Below is a small trained network, with its code and all its weights. Each question gives an input and a class and asks what happens when units are switched off, that is, made to give their printed mean instead of their output.

import numpy as np


def w(rows, s, z=0):
    codes = np.array(rows[::2]) - 128.0
    scale = np.full(codes.shape[1], s)
    scale[-1] = z or s
    return codes * scale


def f(y):
    return np.maximum(y, 0)


def log_softmax(a):
    a = a - a.max(-1, keepdims=True)
    return a - np.log(np.exp(a).sum(-1, keepdims=True))


def net(x, mask):
    res = np.array(x, float).reshape(1, 7) / 4 @ E
    y = f(res @ A[0][:, :-1].T + A[0][:, -1])
    res = res + np.where(mask, y, B[0][:, -1]) @ B[0][:, :-1]
    return log_softmax(res[-1] @ U[:, :-1].T + U[:, -1])


A, B = {}, {}
E = w([
[185,143,141,52,255,57,215],'x0',
[170,168,104,233,64,43,219],'x1',
[129,115,117,118,122,135,136],'x2',
[24,174,160,157,146,228,219],'x3',
[125,120,115,123,125,128,134],'x4',
[110,136,119,130,134,109,124],'x5',
[64,31,253,105,81,38,150],'x6',
],0.0067)
A[0] = w([
[162,131,124,183,92,66,211,111],'n1',
[94,98,97,173,33,166,80,58],'n2',
[99,88,153,45,210,175,80,147],'n3',
[180,128,155,58,202,127,172,84],'n4',
[118,105,130,160,49,168,78,67],'n5',
[2,185,153,180,130,183,195,223],'n6',
[214,95,89,117,100,22,38,182],'n7',
[149,158,116,190,91,99,230,157],'n8',
[155,186,49,145,159,158,127,3],'n9',
[86,76,214,118,109,95,176,95],'n10',
[94,74,192,115,89,75,148,64],'n11',
[155,137,131,91,205,100,200,69],'n12',
[127,141,112,187,103,82,168,95],'n13',
[179,119,136,81,221,82,187,51],'n14',
[187,155,101,201,88,85,181,104],'n15',
[117,108,137,134,82,176,68,126],'n16',
[151,90,88,132,89,81,40,108],'n17',
[100,77,214,104,104,64,146,60],'n18',
[109,96,175,143,98,68,154,108],'n19',
[168,198,59,152,140,143,146,81],'n20',
],0.0074,0.0038)
B[0] = w([
[53,192,158,61,96,138,56,191],'n1',
[67,149,98,227,114,87,169,192],'n2',
[50,209,206,57,64,107,69,209],'n3',
[64,155,102,210,83,65,143,184],'n4',
[42,147,139,231,143,58,176,179],'n5',
[233,91,190,76,145,140,242,254],'n6',
[169,116,220,74,183,147,254,235],'n7',
[69,197,163,54,82,153,81,207],'n8',
[190,60,54,186,211,203,37,173],'n9',
[192,39,54,154,186,190,52,198],'n10',
[165,74,45,178,197,200,60,185],'n11',
[73,129,83,251,113,43,148,179],'n12',
[86,179,164,76,109,155,75,168],'n13',
[66,147,94,215,108,65,133,188],'n14',
[82,173,201,76,101,146,68,186],'n15',
[84,170,114,157,106,58,172,183],'n16',
[182,125,203,111,193,124,208,189],'n17',
[172,94,68,169,178,182,68,192],'n18',
[173,96,76,125,170,198,66,181],'n19',
[203,74,77,137,196,201,52,185],'n20',
],0.006,0.0084)
U = w([
[175,90,63,176,195,203,25,89],'0',
[56,144,104,244,115,41,169,91],'1',
[130,126,131,100,118,132,142,245],'2',
[65,175,179,34,101,141,45,87],'3',
[184,114,184,93,172,147,255,94],'4',
],0.0092,0.011)

Each question gives the input, the list of numbers given to net, and the class t.
The units are the neurons (one row each of A and B). Each row of codes is followed by its name. A weight is (code - 128) times the scale printed after its matrix; where a second scale follows, it is the last column's (A, B and U).
mask holds one flag per neuron, in row order. A switched-off neuron (its flag False) gives its mean, the last column of its row in B, instead of its output. The means were averaged over made-up inputs and are rounded, as every weight is.
A unit's drop is (log p(t) with every unit on - log p(t) with that unit switched off) / (log p(t) with every unit on - log p(t) with every unit switched off).
The circuit of an input: a set's keep is (log p(t) with only the set's units on - log p(t) with every unit switched off) / (log p(t) with every unit on - log p(t) with every unit switched off). Starting from the 12 units with the biggest drops (on a tie, the unit counted first), units are removed one at a time, each time the one whose removal leaves the highest keep (on an exact tie, the one counted first), for as long as the keep stays at least 0.8.
units of the circuit, in order: the units of the circuit, biggest drop first
most important unit: the unit with the biggest drop
k most important neurons: the k neurons with the biggest drops, biggest first
drop when u is switched off: that unit's drop, to one decimal
input [-5,-4,-1,-6,-4,1,1], class 4: units of the circuit, in order	(n7 n17)
input [-4,4,2,-6,-1,-2,-5], class 4: units of the circuit, in order	(n7)
input [0,8,3,-8,-4,4,3], class 3: units of the circuit, in order	(n1 n15)
input [-7,2,8,1,-5,1,-5], class 1: units of the circuit, in order	(n2 n5)
input [8,-1,-3,-1,-4,8,8], class 0: 3 most important neurons	(n10 n18 n11)
input [8,-8,-1,0,1,4,6], class 1: units of the circuit, in order	(n4 n14)
input [-1,-5,-6,-4,4,-1,5], class 0: 3 most important neurons	(n18 n11 n6)
input [-6,-3,5,4,1,-5,7], class 0: units of the circuit, in order	(n10 n11)
input [4,-7,1,-2,-7,-4,-3], class 3: 2 most important neurons	(n3 n6)
input [-3,-5,8,8,-1,0,7], class 4: 3 most important neurons	(n6 n9 n20)
input [1,8,3,4,-6,3,8], class 0: 4 most important neurons	(n10 n11 n18 n19)
input [6,7,-8,7,-7,1,-3], class 3: 2 most important neurons	(n8 n1)
input [5,-7,8,-6,4,4,-2], class 3: 2 most important neurons	(n3 n6)
input [-1,0,-7,7,-2,-5,-5], class 4: most important unit	n6
input [6,3,-8,2,8,4,-7], class 0: 2 most important neurons	(n20 n9)
input [3,-8,-3,-5,6,1,-2], class 3: 2 most important neurons	(n3 n6)
input [-8,5,6,2,-8,-7,-6], class 1: 2 most important neurons	(n2 n5)
input [-5,5,1,7,3,3,-5], class 4: 2 most important neurons	(n6 n3)
input [7,-7,1,-3,2,6,7], class 0: units of the circuit, in order	(n18 n10)
input [-5,-5,-4,8,-3,1,3], class 4: units of the circuit, in order	(n6)
input [-1,2,8,2,5,-3,3], class 0: units of the circuit, in order	(n7 n3 n10)
input [8,-3,1,-6,1,-2,6], class 1: 2 most important neurons	(n14 n4)
input [8,-5,-5,1,5,5,8], class 0: 2 most important neurons	(n10 n18)
input [3,-3,-1,-6,5,-5,4], class 4: 2 most important neurons	(n7 n17)
input [-4,0,3,-6,6,3,1], class 4: drop when n7 is switched off	0.4
input [4,8,0,-4,-8,4,-5], class 3: drop when n15 is switched off	0.2
input [8,-5,-4,-5,-3,-5,4], class 1: drop when n4 is switched off	0.2
input [8,2,4,8,7,-5,4], class 1: most important unit	n12
